Below are the code and all the weights of a small trained network. Each question names an input and a class and asks about switching units off, where a switched-off unit gives its printed mean instead of its output.

import numpy as np


def w(rows, s, z=0):
    codes = np.array(rows[::2]) - 128.0
    scale = np.full(codes.shape[1], s)
    scale[-1] = z or s
    return codes * scale


def norm(h):
    return h / np.sqrt((h * h).mean(-1, keepdims=True) + 1e-5)


def f(y):
    return y / 2 * (1 + np.tanh(0.7978845608 * (y + 0.044715 * y**3)))


def log_softmax(a):
    a = a - a.max(-1, keepdims=True)
    return a - np.log(np.exp(a).sum(-1, keepdims=True))


def net(x, mask):
    res = np.array(x, float).reshape(1, 7) / 4 @ E
    u = 0
    for l in range(2):
        y = f(norm(res) @ A[l][:, :-1].T + A[l][:, -1])
        res = res + np.where(mask[u : u + 7], y, B[l][:, -1]) @ B[l][:, :-1]
        u += 7
    return log_softmax(norm(res)[-1] @ U[:, :-1].T + U[:, -1])


A, B = {}, {}
E = w([
[247,35,134,137,163],'x0',
[128,128,132,120,134],'x1',
[128,129,123,136,123],'x2',
[97,109,94,37,45],'x3',
[122,176,1,92,161],'x4',
[102,113,97,122,163],'x5',
[126,127,134,118,138],'x6',
],0.0076)
A[0] = w([
[91,202,90,83,138,90],'0.n1',
[64,132,75,124,124,9],'0.n2',
[184,2,30,24,99,97],'0.n3',
[102,109,45,25,76,69],'0.n4',
[65,113,129,235,123,201],'0.n5',
[160,140,106,209,1,5],'0.n6',
[175,132,114,168,157,134],'0.n7',
],0.0081,0.0023)
B[0] = w([
[173,172,145,254,114,196],'0.n1',
[245,65,166,188,167,152],'0.n2',
[92,84,123,27,75,253],'0.n3',
[30,183,135,178,90,222],'0.n4',
[91,116,176,111,222,196],'0.n5',
[112,133,120,133,134,134],'0.n6',
[190,110,109,161,226,162],'0.n7',
],0.0088,0.0047)
A[1] = w([
[161,254,80,103,155,144],'1.n1',
[46,128,251,79,135,250],'1.n2',
[67,178,182,142,151,1],'1.n3',
[224,105,46,100,96,19],'1.n4',
[241,11,158,136,142,249],'1.n5',
[155,152,14,105,100,216],'1.n6',
[27,120,245,203,209,105],'1.n7',
],0.007,0.0019)
B[1] = w([
[152,165,53,222,233,154],'1.n1',
[123,112,80,61,80,230],'1.n2',
[91,124,73,116,141,163],'1.n3',
[75,65,64,116,180,138],'1.n4',
[166,40,51,118,135,212],'1.n5',
[21,96,165,190,196,160],'1.n6',
[110,122,254,25,95,255],'1.n7',
],0.0071,0.006)
U = w([
[100,116,206,63,100,253],'0',
[105,155,214,65,42,13],'1',
[180,255,185,225,227,4],'2',
[114,166,79,183,89,159],'3',
[247,33,212,135,160,67],'4',
[189,77,131,63,43,90],'5',
[197,78,58,173,170,125],'6',
],0.0098,0.0044)

Each question gives the input, the list of numbers given to net, and the class t.
The units are the neurons (one row each of A and B). Each row of codes is followed by its name. A weight is (code - 128) times the scale printed after its matrix; where a second scale follows, it is the last column's (A, B and U).
mask holds one flag per neuron, layer by layer. A switched-off neuron (its flag False) gives its mean, the last column of its row in B, instead of its output. The means were averaged over made-up inputs and are rounded, as every weight is.
A unit's drop is (log p(t) with every unit on - log p(t) with that unit switched off) / (log p(t) with every unit on - log p(t) with every unit switched off).
The circuit of an input: a set's keep is (log p(t) with only the set's units on - log p(t) with every unit switched off) / (log p(t) with every unit on - log p(t) with every unit switched off). Starting from the 12 units with the biggest drops (on a tie, the unit counted first), units are removed one at a time, each time the one whose removal leaves the highest keep (on an exact tie, the one counted first), for as long as the keep stays at least 0.8.
units of the circuit, in order: the units of the circuit, biggest drop first
top k neurons: the k neurons with the biggest drops, biggest first
top k neurons in layer l: the k neurons of layer l with the biggest drops, biggest first
drop when u is switched off: that unit's drop, to one decimal
input [3,5,3,-3,3,-5,-5], class 6: units of the circuit, in order => 1.n7
input [-6,1,8,3,1,-8,-7], class 3: units of the circuit, in order => 1.n7, 0.n3
input [-6,8,3,7,4,0,2], class 3: units of the circuit, in order => 1.n7, 0.n1
input [-5,5,4,0,2,5,-7], class 2: top 3 neurons => 0.n1, 0.n3, 0.n2
input [0,-5,-6,4,1,1,5], class 3: top 3 neurons => 0.n4, 1.n7, 0.n5
input [3,2,-6,1,-8,8,0], class 5: units of the circuit, in order => 1.n5, 1.n2, 1.n6
input [-1,-7,-2,7,4,0,-2], class 3: units of the circuit, in order => 1.n7, 0.n4
input [-5,8,-6,6,4,2,-1], class 3: units of the circuit, in order => 1.n7, 0.n1
input [8,-6,-5,5,8,-5,2], class 0: top 2 neurons in layer 0 => 0.n3, 0.n4
input [8,2,-5,-3,2,-8,-8], class 6: top 2 neurons => 1.n7, 1.n5
input [-4,-5,6,-2,2,5,7], class 2: top 2 neurons => 0.n1, 0.n3
input [3,-2,-7,0,2,-5,-2], class 6: top 3 neurons in layer 1 => 1.n7, 1.n4, 1.n5
input [8,6,-2,2,5,5,-8], class 0: top 2 neurons in layer 1 => 1.n6, 1.n1
input [-7,7,1,-4,3,-5,6], class 2: top neuron in layer 1 => 1.n1
input [-5,5,8,8,3,1,-6], class 3: drop when 1.n7 is switched off => 0.3
input [-8,4,3,3,2,-3,-4], class 3: drop when 1.n7 is switched off => 0.1
input [-5,4,-8,5,6,4,-1], class 3: drop when 0.n4 is switched off => 0.2
input [-7,7,1,6,7,-5,3], class 3: drop when 1.n7 is switched off => 0.1
